Below are the code and all the weights of a small trained network. Each question names an input and a target symbol and asks about switching units off, where a switched-off unit gives its printed mean instead of its output.

import numpy as np


def w(rows, s, z=0):
    codes = np.array(rows[::2]) - 128.0
    scale = np.full(codes.shape[1], s)
    scale[-1] = z or s
    return codes * scale


def norm(h):
    return h / np.sqrt((h * h).mean(-1, keepdims=True) + 1e-5)


def f(y):
    return y / 2 * (1 + np.tanh(0.7978845608 * (y + 0.044715 * y**3)))


def softmax(a):
    e = np.exp(a - a.max(-1, keepdims=True))
    return e / e.sum(-1, keepdims=True)


def log_softmax(a):
    a = a - a.max(-1, keepdims=True)
    return a - np.log(np.exp(a).sum(-1, keepdims=True))


def net(x, mask):
    ids = ['ΘΨΩαζηλσ'.index(c) for c in x.split()]
    T = len(ids)
    res = E[ids] + P[:T]
    u = 0
    for l in range(2):
        r = norm(res)
        for j in range(2):
            rows = slice(2 * j, 2 * j + 2)
            q, k, v = (r @ M[l][rows].T for M in (Q, K, V))
            z = softmax(np.where(np.tri(T) > 0, q @ k.T / 2**0.5, -1e9)) @ v
            o = O[l][rows]
            res = res + np.where(mask[u + j], z, o[:, -1]) @ o[:, :-1]
        u += 2
        y = f(norm(res) @ A[l][:, :-1].T + A[l][:, -1])
        res = res + np.where(mask[u : u + 8], y, B[l][:, -1]) @ B[l][:, :-1]
        u += 8
    return log_softmax(norm(res)[-1] @ U[:, :-1].T + U[:, -1])


Q, K, V, O, A, B = {}, {}, {}, {}, {}, {}
E = w([
[201,169,99,70,123,177,72,137,62,116],'Θ',
[150,152,192,124,177,136,238,142,153,8],'Ψ',
[173,178,142,104,76,197,126,92,119,53],'Ω',
[164,145,154,108,151,172,100,80,144,44],'α',
[215,120,232,131,163,110,201,77,95,143],'ζ',
[85,186,90,112,145,209,179,146,87,96],'η',
[89,210,104,161,149,10,151,127,169,188],'λ',
[97,67,97,124,71,113,155,76,177,144],'σ',
],0.014)
P = w([
[86,28,160,205,140,28,88,207,75,178],'0',
[122,137,181,173,90,218,133,82,198,168],'1',
[148,164,32,208,55,169,104,104,26,203],'2',
[144,139,151,97,75,167,106,135,135,188],'3',
[161,143,94,108,117,131,91,97,80,166],'4',
[159,153,108,69,130,124,122,109,96,153],'5',
[156,153,89,50,133,99,138,114,63,139],'6',
[160,165,53,34,136,95,148,100,52,126],'7',
[159,188,22,2,140,90,204,123,42,126],'8',
],0.008)
Q[0] = w([
[160,193,99,115,164,117,169,85,107,103],'L0H1',
[134,93,154,168,137,65,166,79,151,248],'L0H1',
[159,137,141,143,150,135,181,69,86,179],'L0H2',
[140,197,90,99,107,143,142,119,136,64],'L0H2',
],0.011)
K[0] = w([
[129,110,108,39,161,42,140,153,64,113],'L0H1',
[160,118,17,2,93,98,237,57,175,159],'L0H1',
[96,157,74,25,140,76,180,100,107,116],'L0H2',
[121,66,124,156,164,92,110,187,108,90],'L0H2',
],0.0085)
V[0] = w([
[165,173,98,147,171,95,125,162,174,172],'L0H1',
[158,116,136,117,11,75,135,93,149,119],'L0H1',
[118,179,105,106,149,150,150,145,103,154],'L0H2',
[89,112,87,123,111,117,145,165,167,146],'L0H2',
],0.011)
O[0] = w([
[90,233,151,76,145,152,106,167,141,86,99],'L0H1',
[11,79,158,150,44,127,172,110,95,131,254],'L0H1',
[119,108,143,132,22,133,81,98,254,106,97],'L0H2',
[104,69,58,123,156,162,121,100,143,67,131],'L0H2',
],0.009,0.0056)
A[0] = w([
[136,115,132,43,91,61,206,78,116,116,215],'L0N1',
[164,175,81,122,148,228,91,183,156,2,105],'L0N2',
[80,111,46,174,181,201,158,139,98,68,129],'L0N3',
[168,150,110,104,70,217,141,91,129,163,177],'L0N4',
[106,136,106,124,76,152,41,125,73,211,108],'L0N5',
[131,121,186,136,53,181,119,105,5,2,197],'L0N6',
[153,182,149,78,129,134,164,142,63,144,158],'L0N7',
[162,131,125,186,142,58,156,127,183,79,254],'L0N8',
],0.0073,0.0022)
B[0] = w([
[98,118,99,207,93,191,95,106,118,150,253],'L0N1',
[141,57,148,146,75,153,135,171,9,157,213],'L0N2',
[237,123,202,18,86,111,148,107,150,101,178],'L0N3',
[115,127,136,162,187,104,134,186,132,73,183],'L0N4',
[74,57,145,58,118,188,234,94,163,47,158],'L0N5',
[102,131,120,3,190,146,119,148,202,129,255],'L0N6',
[110,162,224,139,94,103,59,36,165,132,218],'L0N7',
[113,148,75,61,73,166,117,210,90,168,159],'L0N8',
],0.0072,0.0063)
Q[1] = w([
[146,116,124,93,186,167,140,158,102,145],'L1H1',
[152,170,117,34,108,188,123,142,53,42],'L1H1',
[114,123,101,254,138,74,128,101,178,233],'L1H2',
[175,115,130,110,130,129,116,151,95,143],'L1H2',
],0.0099)
K[1] = w([
[149,125,151,102,236,176,99,215,20,119],'L1H1',
[95,80,128,213,251,66,84,254,108,100],'L1H1',
[105,236,133,117,71,241,147,11,152,118],'L1H2',
[148,126,229,30,185,8,164,95,84,85],'L1H2',
],0.0051)
V[1] = w([
[176,105,58,130,93,121,100,17,113,163],'L1H1',
[104,179,83,140,190,89,75,145,117,254],'L1H1',
[163,124,150,153,136,149,218,189,114,150],'L1H2',
[186,131,175,73,47,110,72,58,134,108],'L1H2',
],0.0065)
O[1] = w([
[169,109,141,99,120,140,214,130,150,199,47],'L1H1',
[48,101,241,242,74,143,102,92,179,237,90],'L1H1',
[167,145,61,158,72,43,120,56,190,108,250],'L1H2',
[122,192,140,254,234,184,162,155,109,142,81],'L1H2',
],0.008,0.0021)
A[1] = w([
[85,216,126,153,154,108,86,187,194,127,85],'L1N1',
[140,151,160,103,132,132,58,175,89,79,69],'L1N2',
[57,8,91,173,80,97,163,95,108,112,107],'L1N3',
[204,98,95,141,137,147,151,149,162,153,74],'L1N4',
[144,158,88,131,111,59,91,153,125,89,75],'L1N5',
[99,168,136,114,129,122,87,68,248,81,4],'L1N6',
[140,117,142,84,132,183,148,91,142,85,110],'L1N7',
[126,169,73,114,157,101,111,189,115,150,171],'L1N8',
],0.012,0.0042)
B[1] = w([
[98,183,98,96,157,128,110,115,187,136,157],'L1N1',
[111,61,100,183,127,123,190,164,113,99,164],'L1N2',
[102,60,18,170,145,252,235,69,96,142,247],'L1N3',
[146,96,85,130,33,170,81,177,164,212,135],'L1N4',
[139,140,116,198,67,83,143,107,184,96,143],'L1N5',
[71,178,54,138,136,140,115,109,196,127,157],'L1N6',
[120,155,107,135,161,88,76,139,162,152,170],'L1N7',
[102,146,149,148,151,143,103,109,238,161,137],'L1N8',
],0.011,0.014)
U = w([
[124,177,110,172,200,166,130,203,105,89,7],'Θ',
[149,161,200,144,129,87,120,66,79,201,251],'Ψ',
[68,68,70,136,134,141,184,61,105,167,163],'Ω',
[181,122,102,128,63,162,83,173,161,196,118],'α',
[38,179,104,111,149,98,76,77,212,174,106],'ζ',
[132,123,108,178,78,47,124,89,134,39,79],'η',
[143,136,108,2,159,72,139,135,102,135,197],'λ',
[48,93,183,104,59,144,81,156,101,96,102],'σ',
],0.0075,0.0019)

Each question gives the input, a string of symbols that net reads in full, and the target symbol t.
The units are the heads (2 rows each of Q, K, V and O) and the neurons (one row each of A and B). Each row of codes is followed by its name. A weight is (code - 128) times the scale printed after its matrix; where a second scale follows, it is the last column's (O, A, B and U).
mask holds one flag per unit, layer by layer, with each layer's heads first. A switched-off unit (its flag False) gives its mean, the last column of its rows in O or B, instead of its output. The means were averaged over made-up inputs and are rounded, as every weight is.
A unit's drop is (log p(t) with every unit on - log p(t) with that unit switched off) / (log p(t) with every unit on - log p(t) with every unit switched off).
The circuit of an input: a set's keep is (log p(t) with only the set's units on - log p(t) with every unit switched off) / (log p(t) with every unit on - log p(t) with every unit switched off). Starting from the 12 units with the biggest drops (on a tie, the unit counted first), units are removed one at a time, each time the one whose removal leaves the highest keep (on an exact tie, the one counted first), for as long as the keep stays at least 0.8.
circuit, biggest first: the units of the circuit, biggest drop first
most important unit: the unit with the biggest drop
k most important neurons: the k neurons with the biggest drops, biggest first
k most important neurons of layer l: the k neurons of layer l with the biggest drops, biggest first
heads that matter: for each layer, one digit per head in row order, 1 if its drop is at least 0.15 and else 0, layers parted by /
input σ Ψ η, target λ: most important unit	L0N3
input Θ λ Θ λ λ σ Θ η, target Θ: 4 most important neurons	L0N5, L0N2, L1N3, L0N4
input ζ λ σ ζ η ζ ζ, target α: heads that matter	01 / 10
input Θ Ψ Ω η ζ Θ α, target Θ: heads that matter	10 / 01
input Θ λ α, target Θ: 2 most important neurons	L1N3, L0N2
input ζ Ψ λ η σ Ψ Θ, target ζ: heads that matter	00 / 00
input η λ σ Ω, target α: circuit, biggest first	L0H1, L1N4
input α Ω λ σ α, target Ψ: circuit, biggest first	L0H2, L1N3
input λ Ω Θ α σ η Ω α, target σ: 2 most important neurons of layer 1	L1N3, L1N2
input λ ζ ζ σ Ψ ζ η, target σ: heads that matter	10 / 10
input ζ λ σ σ σ σ ζ Ω λ, target ζ: circuit, biggest first	L1N3, L1N8
input λ Θ ζ, target ζ: 2 most important neurons	L0N6, L1N3
input ζ Ψ σ σ λ Ω σ Ω Θ, target ζ: 3 most important neurons of layer 0	L0N7, L0N5, L0N6
input Ψ η λ α η λ ζ α, target η: most important unit	L0H1
input η ζ λ, target ζ: circuit, biggest first	L0H1, L1N3
input σ Ψ Ψ η σ α η, target λ: 2 most important neurons	L1N3, L0N3
input σ Ω Θ σ Ψ ζ λ Ω, target λ: heads that matter	01 / 00
input λ α ζ ζ λ Ψ η Ψ Θ, target σ: 2 most important neurons of layer 1	L1N3, L1N2
input Ψ η α Ω, target η: heads that matter	10 / 01
input σ ζ ζ η σ Ψ λ Ψ Ω, target λ: most important neuron	L1N3
input Θ λ ζ ζ Ψ ζ, target Ψ: heads that matter	00 / 00
input η σ σ Θ, target α: heads that matter	10 / 00
input η Ψ σ σ Ψ α λ η, target α: 2 most important neurons of layer 1	L1N4, L1N3
input η Ψ Ψ σ α α ζ, target Ψ: heads that matter	01 / 00
input ζ η η Ψ Θ α, target ζ: heads that matter	01 / 00
input Ψ ζ η η, target η: heads that matter	10 / 01
